Below are the code and all the weights of a small trained network. Each question names an input and a class and asks about switching units off, where a switched-off unit gives its printed mean instead of its output.

import numpy as np


def w(rows, s, z=0):
    codes = np.array(rows[::2]) - 128.0
    scale = np.full(codes.shape[1], s)
    scale[-1] = z or s
    return codes * scale


def f(y):
    return y / 2 * (1 + np.tanh(0.7978845608 * (y + 0.044715 * y**3)))


def log_softmax(a):
    a = a - a.max(-1, keepdims=True)
    return a - np.log(np.exp(a).sum(-1, keepdims=True))


def net(x, mask):
    res = np.array(x, float).reshape(1, 5) / 4 @ E
    y = f(res @ A[0][:, :-1].T + A[0][:, -1])
    res = res + np.where(mask, y, B[0][:, -1]) @ B[0][:, :-1]
    return log_softmax(res[-1] @ U[:, :-1].T + U[:, -1])


A, B = {}, {}
E = w([
[157,155,229,184,73],'x0',
[201,27,84,179,194],'x1',
[218,140,78,102,107],'x2',
[131,66,182,160,126],'x3',
[194,97,159,3,21],'x4',
],0.0067)
A[0] = w([
[154,123,191,88,37,241],'N0',
[98,145,123,224,163,208],'N1',
[158,74,101,164,185,205],'N2',
[165,61,94,149,174,179],'N3',
[69,188,66,43,130,238],'N4',
[45,137,185,167,123,231],'N5',
[222,51,86,124,164,255],'N6',
[160,114,115,136,125,142],'N7',
[100,144,119,254,176,231],'N8',
[146,82,103,163,176,209],'N9',
[216,151,127,87,63,211],'N10',
[250,141,131,91,50,207],'N11',
[82,166,130,199,149,175],'N12',
],0.0085,0.0032)
B[0] = w([
[146,82,211,79,6,218],'N0',
[135,177,157,201,223,221],'N1',
[162,90,93,202,179,207],'N2',
[164,65,75,184,168,198],'N3',
[56,151,53,35,147,218],'N4',
[34,148,200,164,127,198],'N5',
[207,39,77,135,124,239],'N6',
[159,117,122,133,130,141],'N7',
[152,181,162,216,227,255],'N8',
[155,94,97,201,196,197],'N9',
[213,149,129,42,74,209],'N10',
[255,170,135,79,67,227],'N11',
[109,190,161,145,179,194],'N12',
],0.008,0.0074)
U = w([
[21,155,2,23,132,250],'0',
[190,10,26,187,160,105],'1',
[94,240,172,195,188,78],'2',
[234,144,133,45,25,89],'3',
[32,81,217,122,44,138],'4',
],0.0066,0.0014)

Each question gives the input, the list of numbers given to net, and the class t.
The units are the neurons (one row each of A and B). Each row of codes is followed by its name. A weight is (code - 128) times the scale printed after its matrix; where a second scale follows, it is the last column's (A, B and U).
mask holds one flag per neuron, in row order. A switched-off neuron (its flag False) gives its mean, the last column of its row in B, instead of its output. The means were averaged over made-up inputs and are rounded, as every weight is.
A unit's drop is (log p(t) with every unit on - log p(t) with that unit switched off) / (log p(t) with every unit on - log p(t) with every unit switched off).
The circuit of an input: a set's keep is (log p(t) with only the set's units on - log p(t) with every unit switched off) / (log p(t) with every unit on - log p(t) with every unit switched off). Starting from the 12 units with the biggest drops (on a tie, the unit counted first), units are removed one at a time, each time the one whose removal leaves the highest keep (on an exact tie, the one counted first), for as long as the keep stays at least 0.8.
circuit, biggest first: the units of the circuit, biggest drop first
unit that matters most: the unit with the biggest drop
top k neurons: the k neurons with the biggest drops, biggest first
drop of u: that unit's drop, to one decimal
input [8,7,8,5,3], class 3: unit that matters most => N11
input [-2,0,-6,5,6], class 4: top 2 neurons => N11, N6
input [-1,1,1,7,-5], class 2: circuit, biggest first => N8, N1
input [6,7,6,-6,2], class 3: top 2 neurons => N11, N10
input [-6,3,-1,-5,-8], class 2: top 3 neurons => N8, N1, N12
input [8,-8,2,4,-3], class 4: circuit, biggest first => N0, N5
input [-4,-8,-7,0,2], class 0: top 2 neurons => N4, N8
input [4,-8,-1,-6,0], class 4: top 2 neurons => N0, N5
input [-6,-4,-5,-3,-1], class 0: drop of N4 => 0.3
input [-8,-8,-3,8,-1], class 0: drop of N4 => 0.5
input [-7,-1,-2,-1,4], class 0: drop of N4 => 0.3
